Here is a tiny trained network, its code and every weight. The questions are about switching its units off for an input and a class, where a switched-off unit gives its printed mean instead of its output.

import numpy as np


def w(rows, s, z=0):
    codes = np.array(rows[::2]) - 128.0
    scale = np.full(codes.shape[1], s)
    scale[-1] = z or s
    return codes * scale


def f(y):
    return np.maximum(y, 0)


def log_softmax(a):
    a = a - a.max(-1, keepdims=True)
    return a - np.log(np.exp(a).sum(-1, keepdims=True))


def net(x, mask):
    res = np.array(x, float).reshape(1, 6) / 4 @ E
    y = f(res @ A[0][:, :-1].T + A[0][:, -1])
    res = res + np.where(mask, y, B[0][:, -1]) @ B[0][:, :-1]
    return log_softmax(res[-1] @ U[:, :-1].T + U[:, -1])


A, B = {}, {}
E = w([
[10,103,82,134],'x0',
[149,169,68,205],'x1',
[150,39,152,218],'x2',
[182,74,32,92],'x3',
[126,127,127,130],'x4',
[130,129,126,125],'x5',
],0.011)
A[0] = w([
[101,185,182,158,67],'N1',
[118,89,57,94,198],'N2',
[161,183,213,182,125],'N3',
[213,202,129,175,133],'N4',
[201,125,212,95,163],'N5',
[227,120,129,87,46],'N6',
[203,201,170,137,76],'N7',
[112,251,72,94,59],'N8',
[72,104,133,160,138],'N9',
[99,136,188,130,108],'N10',
[172,24,180,236,57],'N11',
[36,110,106,104,169],'N12',
[92,240,174,222,102],'N13',
[33,154,92,164,196],'N14',
[162,116,37,56,96],'N15',
[95,125,149,125,193],'N16',
[112,206,110,77,41],'N17',
[146,110,128,200,106],'N18',
[122,47,215,53,252],'N19',
[150,222,121,73,82],'N20',
[62,215,238,156,35],'N21',
[150,206,54,234,205],'N22',
],0.011,0.0037)
B[0] = w([
[165,76,99,91,183],'N1',
[159,136,92,124,206],'N2',
[126,122,104,144,210],'N3',
[103,177,107,164,199],'N4',
[87,176,84,197,206],'N5',
[101,112,85,168,180],'N6',
[92,147,128,212,184],'N7',
[87,75,190,95,203],'N8',
[104,157,140,140,179],'N9',
[194,82,76,106,177],'N10',
[57,73,181,89,253],'N11',
[85,164,105,192,212],'N12',
[181,112,105,105,226],'N13',
[118,172,112,183,218],'N14',
[151,51,108,144,210],'N15',
[145,150,58,116,171],'N16',
[45,63,193,154,180],'N17',
[91,128,166,93,187],'N18',
[141,233,128,46,237],'N19',
[64,104,155,99,185],'N20',
[198,54,94,141,232],'N21',
[152,194,144,1,237],'N22',
],0.0097,0.011)
U = w([
[17,21,255,129,91],'0',
[172,21,51,142,89],'1',
[81,138,123,132,254],'2',
[45,178,102,232,69],'3',
[115,193,155,49,109],'4',
],0.0084,0.0071)

Each question gives the input, the list of numbers given to net, and the class t.
The units are the neurons (one row each of A and B). Each row of codes is followed by its name. A weight is (code - 128) times the scale printed after its matrix; where a second scale follows, it is the last column's (A, B and U).
mask holds one flag per neuron, in row order. A switched-off neuron (its flag False) gives its mean, the last column of its row in B, instead of its output. The means were averaged over made-up inputs and are rounded, as every weight is.
A unit's drop is (log p(t) with every unit on - log p(t) with that unit switched off) / (log p(t) with every unit on - log p(t) with every unit switched off).
The circuit of an input: a set's keep is (log p(t) with only the set's units on - log p(t) with every unit switched off) / (log p(t) with every unit on - log p(t) with every unit switched off). Starting from the 12 units with the biggest drops (on a tie, the unit counted first), units are removed one at a time, each time the one whose removal leaves the highest keep (on an exact tie, the one counted first), for as long as the keep stays at least 0.8.
units of the circuit, in order: the units of the circuit, biggest drop first
unit that matters most: the unit with the biggest drop
k most important neurons: the k neurons with the biggest drops, biggest first
drop of u: that unit's drop, to one decimal
input [4,-7,3,-6,7,7], class 2: unit that matters most : N19
input [5,-1,-3,-4,7,-1], class 3: 3 most important neurons : (N12, N14, N22)
input [-2,-8,3,-8,8,5], class 1: units of the circuit, in order : (N21, N10)
input [-1,-6,3,-7,-7,-4], class 1: units of the circuit, in order : (N21, N10)
input [-5,-3,-2,-1,-6,4], class 3: 3 most important neurons : (N5, N22, N7)
input [4,5,6,1,-7,-5], class 0: 2 most important neurons : (N11, N19)
input [3,0,-4,0,6,-2], class 0: units of the circuit, in order : (N8, N19)
input [4,2,-6,0,-1,0], class 0: units of the circuit, in order : (N8, N17)
input [0,6,5,-7,-8,4], class 1: units of the circuit, in order : (N21, N13)
input [4,-5,-1,-6,8,-1], class 1: 3 most important neurons : (N21, N10, N22)
input [7,-1,-4,-5,-5,1], class 3: 3 most important neurons : (N12, N14, N11)
input [0,7,7,-1,6,-3], class 0: 3 most important neurons : (N11, N19, N18)
input [-4,3,0,0,-1,-2], class 3: units of the circuit, in order : (N7, N4)
input [5,-3,-8,7,2,2], class 0: units of the circuit, in order : (N17, N8)
input [-6,-3,-4,5,-5,-2], class 3: unit that matters most : N5
input [-8,3,-6,7,7,4], class 3: units of the circuit, in order : (N4, N7)
input [-1,-3,-5,-5,-3,-2], class 0: 4 most important neurons : (N17, N20, N8, N22)
input [3,4,7,4,7,-4], class 0: 2 most important neurons : (N11, N19)
input [7,-8,-1,-1,-1,3], class 4: 3 most important neurons : (N19, N5, N7)
input [1,-7,-8,4,-2,2], class 0: units of the circuit, in order : (N17)
input [6,-3,-3,-6,8,-4], class 1: 3 most important neurons : (N21, N10, N1)
input [-8,-5,6,6,8,6], class 3: 2 most important neurons : (N5, N6)
input [-5,-3,-5,7,-5,-1], class 1: 2 most important neurons : (N15, N11)
input [0,6,2,4,5,-2], class 4: 2 most important neurons : (N22, N21)
input [-4,3,5,4,-4,5], class 0: drop of N19 : 0.2
